Below is a small trained network, with its code and all its weights. Each question gives an input and a class and asks what happens when units are switched off, that is, made to give their printed mean instead of their output.

import numpy as np


def w(rows, s, z=0):
    codes = np.array(rows[::2]) - 128.0
    scale = np.full(codes.shape[1], s)
    scale[-1] = z or s
    return codes * scale


def f(y):
    return np.maximum(y, 0)


def log_softmax(a):
    a = a - a.max(-1, keepdims=True)
    return a - np.log(np.exp(a).sum(-1, keepdims=True))


def net(x, mask):
    res = np.array(x, float).reshape(1, 5) / 4 @ E
    y = f(res @ A[0][:, :-1].T + A[0][:, -1])
    res = res + np.where(mask, y, B[0][:, -1]) @ B[0][:, :-1]
    return log_softmax(res[-1] @ U[:, :-1].T + U[:, -1])


A, B = {}, {}
E = w([
[130,97,113,248],'x0',
[130,129,128,127],'x1',
[100,164,222,144],'x2',
[20,154,95,121],'x3',
[93,22,154,100],'x4',
],0.011)
A[0] = w([
[252,128,144,109,144],'neuron 0',
[46,185,85,139,122],'neuron 1',
[55,128,139,129,200],'neuron 2',
[163,213,136,91,75],'neuron 3',
[70,135,47,255,66],'neuron 4',
[76,107,112,192,110],'neuron 5',
[136,170,149,218,88],'neuron 6',
[226,185,190,131,141],'neuron 7',
[136,153,82,52,122],'neuron 8',
[166,133,5,115,99],'neuron 9',
[149,99,52,174,116],'neuron 10',
[92,31,171,111,45],'neuron 11',
[120,143,111,186,56],'neuron 12',
[145,120,118,161,116],'neuron 13',
[191,72,167,131,216],'neuron 14',
[110,153,182,65,108],'neuron 15',
[114,183,221,156,97],'neuron 16',
[124,102,103,175,108],'neuron 17',
[100,77,170,196,79],'neuron 18',
[165,229,81,152,2],'neuron 19',
[122,219,83,149,98],'neuron 20',
[130,161,112,77,73],'neuron 21',
[76,171,164,141,151],'neuron 22',
[84,90,130,104,153],'neuron 23',
[73,133,47,125,153],'neuron 24',
[139,138,88,188,120],'neuron 25',
],0.014,0.0052)
B[0] = w([
[84,175,134,181,225],'neuron 0',
[107,175,142,151,205],'neuron 1',
[124,149,115,163,199],'neuron 2',
[140,137,119,76,187],'neuron 3',
[132,149,149,107,249],'neuron 4',
[136,156,136,125,197],'neuron 5',
[135,131,141,55,196],'neuron 6',
[88,145,105,154,223],'neuron 7',
[145,144,222,135,188],'neuron 8',
[12,44,175,112,206],'neuron 9',
[91,136,160,101,203],'neuron 10',
[182,120,44,75,205],'neuron 11',
[164,120,167,97,165],'neuron 12',
[139,174,158,128,159],'neuron 13',
[83,194,96,174,226],'neuron 14',
[127,148,128,81,194],'neuron 15',
[36,25,149,104,202],'neuron 16',
[134,186,148,53,178],'neuron 17',
[135,145,119,54,199],'neuron 18',
[187,95,2,74,188],'neuron 19',
[134,132,47,131,191],'neuron 20',
[155,155,194,89,163],'neuron 21',
[84,119,119,173,185],'neuron 22',
[165,183,77,157,183],'neuron 23',
[113,145,121,187,202],'neuron 24',
[137,126,160,101,185],'neuron 25',
],0.0098,0.012)
U = w([
[217,125,2,62,151],'0',
[221,209,252,28,63],'1',
[157,158,133,124,246],'2',
[142,218,117,204,85],'3',
[79,17,162,86,107],'4',
[219,145,146,152,108],'5',
],0.0096,0.011)

Each question gives the input, the list of numbers given to net, and the class t.
The units are the neurons (one row each of A and B). Each row of codes is followed by its name. A weight is (code - 128) times the scale printed after its matrix; where a second scale follows, it is the last column's (A, B and U).
mask holds one flag per neuron, in row order. A switched-off neuron (its flag False) gives its mean, the last column of its row in B, instead of its output. The means were averaged over made-up inputs and are rounded, as every weight is.
A unit's drop is (log p(t) with every unit on - log p(t) with that unit switched off) / (log p(t) with every unit on - log p(t) with every unit switched off).
The circuit of an input: a set's keep is (log p(t) with only the set's units on - log p(t) with every unit switched off) / (log p(t) with every unit on - log p(t) with every unit switched off). Starting from the 12 units with the biggest drops (on a tie, the unit counted first), units are removed one at a time, each time the one whose removal leaves the highest keep (on an exact tie, the one counted first), for as long as the keep stays at least 0.8.
circuit, biggest first: the units of the circuit, biggest drop first
k most important neurons: the k neurons with the biggest drops, biggest first
drop when u is switched off: that unit's drop, to one decimal
input [-2,-1,-2,-8,-4], class 3: circuit, biggest first -> [neuron 0]
input [1,3,-5,-3,3], class 4: 2 most important neurons -> [neuron 9; neuron 1]
input [-4,4,0,2,4], class 0: circuit, biggest first -> [neuron 11; neuron 9]
input [-8,-6,-7,4,-5], class 1: 3 most important neurons -> [neuron 8; neuron 21; neuron 16]
input [-8,-5,-3,-1,6], class 1: 3 most important neurons -> [neuron 8; neuron 19; neuron 21]
input [5,5,-1,-2,4], class 1: 3 most important neurons -> [neuron 19; neuron 20; neuron 17]
input [-6,-7,-6,-3,-5], class 2: circuit, biggest first -> [neuron 8; neuron 9; neuron 0; neuron 19]
input [-4,3,2,-7,-8], class 0: 2 most important neurons -> [neuron 19; neuron 3]
input [-4,-6,-2,-7,0], class 3: circuit, biggest first -> [neuron 0; neuron 14]
input [-2,-2,3,-4,4], class 0: circuit, biggest first -> [neuron 11; neuron 8]
input [6,3,4,-5,1], class 1: 2 most important neurons -> [neuron 6; neuron 18]
input [-2,-3,-2,8,-8], class 0: 3 most important neurons -> [neuron 19; neuron 20; neuron 0]
input [-8,-1,-3,0,7], class 1: 2 most important neurons -> [neuron 8; neuron 19]
input [-7,-4,4,-2,-8], class 0: circuit, biggest first -> [neuron 19]
input [3,1,-7,2,8], class 0: 3 most important neurons -> [neuron 11; neuron 23; neuron 16]
input [-7,-3,3,3,-8], class 0: 2 most important neurons -> [neuron 19; neuron 20]
input [-5,-6,-2,-7,-7], class 0: 2 most important neurons -> [neuron 19; neuron 3]
input [1,-4,-6,7,-2], class 3: 3 most important neurons -> [neuron 24; neuron 1; neuron 16]
input [4,-6,-2,-7,-1], class 3: 2 most important neurons -> [neuron 0; neuron 14]
input [5,-6,8,-3,-1], class 4: circuit, biggest first -> [neuron 16]
input [-4,0,-1,-2,7], class 0: drop when neuron 11 is switched off -> 0.3
input [-4,5,1,7,2], class 3: drop when neuron 24 is switched off -> 0.1
input [-5,-2,6,-2,2], class 4: drop when neuron 16 is switched off -> 0.6
